Here is a tiny trained network, its code and every weight. The questions are about switching its units off for an input and a class, where a switched-off unit gives its printed mean instead of its output.

import numpy as np


def w(rows, s, z=0):
    codes = np.array(rows[::2]) - 128.0
    scale = np.full(codes.shape[1], s)
    scale[-1] = z or s
    return codes * scale


def f(y):
    return y / 2 * (1 + np.tanh(0.7978845608 * (y + 0.044715 * y**3)))


def log_softmax(a):
    a = a - a.max(-1, keepdims=True)
    return a - np.log(np.exp(a).sum(-1, keepdims=True))


def net(x, mask):
    res = np.array(x, float).reshape(1, 7) / 4 @ E
    y = f(res @ A[0][:, :-1].T + A[0][:, -1])
    res = res + np.where(mask, y, B[0][:, -1]) @ B[0][:, :-1]
    return log_softmax(res[-1] @ U[:, :-1].T + U[:, -1])


A, B = {}, {}
E = w([
[149,185,113,216,152,124,32],'x0',
[130,132,130,129,120,108,125],'x1',
[76,195,90,157,254,54,219],'x2',
[143,151,116,133,118,133,137],'x3',
[136,146,130,133,121,140,139],'x4',
[245,41,223,158,152,88,158],'x5',
[151,154,128,96,151,138,115],'x6',
],0.0073)
A[0] = w([
[161,176,95,143,175,42,168,198],'N0',
[159,187,108,156,192,23,205,254],'N1',
[137,85,148,118,46,137,144,160],'N2',
[168,81,116,130,135,145,188,120],'N3',
[45,210,87,185,206,155,113,50],'N4',
[117,164,93,89,158,79,58,237],'N5',
[188,68,168,72,103,134,165,218],'N6',
[44,157,66,225,169,100,92,240],'N7',
[64,152,78,2,157,109,149,254],'N8',
[78,157,81,215,138,156,66,139],'N9',
[171,156,200,208,224,93,45,233],'N10',
[71,47,82,128,65,202,62,252],'N11',
[162,87,74,237,232,99,97,229],'N12',
[51,156,104,102,133,50,207,42],'N13',
[84,161,93,94,172,40,153,44],'N14',
[53,155,85,153,141,128,109,37],'N15',
],0.008,0.0033)
B[0] = w([
[88,118,72,133,132,118,175,209],'N0',
[57,11,56,167,159,129,188,255],'N1',
[189,88,174,53,59,164,120,173],'N2',
[117,81,154,157,116,69,187,152],'N3',
[83,189,49,91,128,61,52,214],'N4',
[20,164,74,142,46,168,170,181],'N5',
[191,67,190,171,90,107,191,204],'N6',
[98,245,78,107,98,169,127,238],'N7',
[59,54,14,45,172,172,183,229],'N8',
[189,204,132,67,37,96,95,189],'N9',
[158,55,58,189,19,203,83,225],'N10',
[220,156,115,85,78,180,171,212],'N11',
[206,164,69,222,69,196,207,217],'N12',
[34,101,158,114,255,161,149,190],'N13',
[36,174,118,143,149,118,145,182],'N14',
[97,170,118,109,121,110,91,164],'N15',
],0.0065,0.0086)
U = w([
[107,69,79,116,78,180,171,254],'0',
[191,84,246,106,150,36,142,146],'1',
[120,175,139,108,79,150,59,121],'2',
[169,65,178,214,110,148,25,6],'3',
[2,104,137,72,226,82,121,25],'4',
[78,35,165,178,197,20,210,3],'5',
[61,195,81,164,171,58,68,31],'6',
],0.0073,0.0033)

Each question gives the input, the list of numbers given to net, and the class t.
The units are the neurons (one row each of A and B). Each row of codes is followed by its name. A weight is (code - 128) times the scale printed after its matrix; where a second scale follows, it is the last column's (A, B and U).
mask holds one flag per neuron, in row order. A switched-off neuron (its flag False) gives its mean, the last column of its row in B, instead of its output. The means were averaged over made-up inputs and are rounded, as every weight is.
A unit's drop is (log p(t) with every unit on - log p(t) with that unit switched off) / (log p(t) with every unit on - log p(t) with every unit switched off).
The circuit of an input: a set's keep is (log p(t) with only the set's units on - log p(t) with every unit switched off) / (log p(t) with every unit on - log p(t) with every unit switched off). Starting from the 12 units with the biggest drops (on a tie, the unit counted first), units are removed one at a time, each time the one whose removal leaves the highest keep (on an exact tie, the one counted first), for as long as the keep stays at least 0.8.
units of the circuit, in order: the units of the circuit, biggest drop first
k most important neurons: the k neurons with the biggest drops, biggest first
drop when u is switched off: that unit's drop, to one decimal
input [7,7,-1,5,7,-5,7], class 2: units of the circuit, in order => N9; N1
input [2,6,5,0,-5,-5,-6], class 6: units of the circuit, in order => N4
input [3,3,-5,4,7,-4,-8], class 2: units of the circuit, in order => N1; N8; N9
input [-1,7,7,-8,4,-7,-1], class 4: 2 most important neurons => N13; N8
input [0,4,7,7,-8,0,-4], class 4: 2 most important neurons => N13; N1
input [3,1,7,7,6,-3,-8], class 6: 2 most important neurons => N4; N7
input [5,-7,-7,-5,0,0,-6], class 2: 2 most important neurons => N1; N11
input [4,5,4,-2,4,-2,-7], class 6: drop when N11 is switched off => 0.1
input [0,1,1,8,-5,7,-3], class 5: drop when N9 is switched off => 0.3
input [1,-7,7,2,3,-4,-7], class 6: drop when N4 is switched off => 0.6
input [-2,8,-7,7,-6,5,1], class 1: drop when N15 is switched off => 0.0
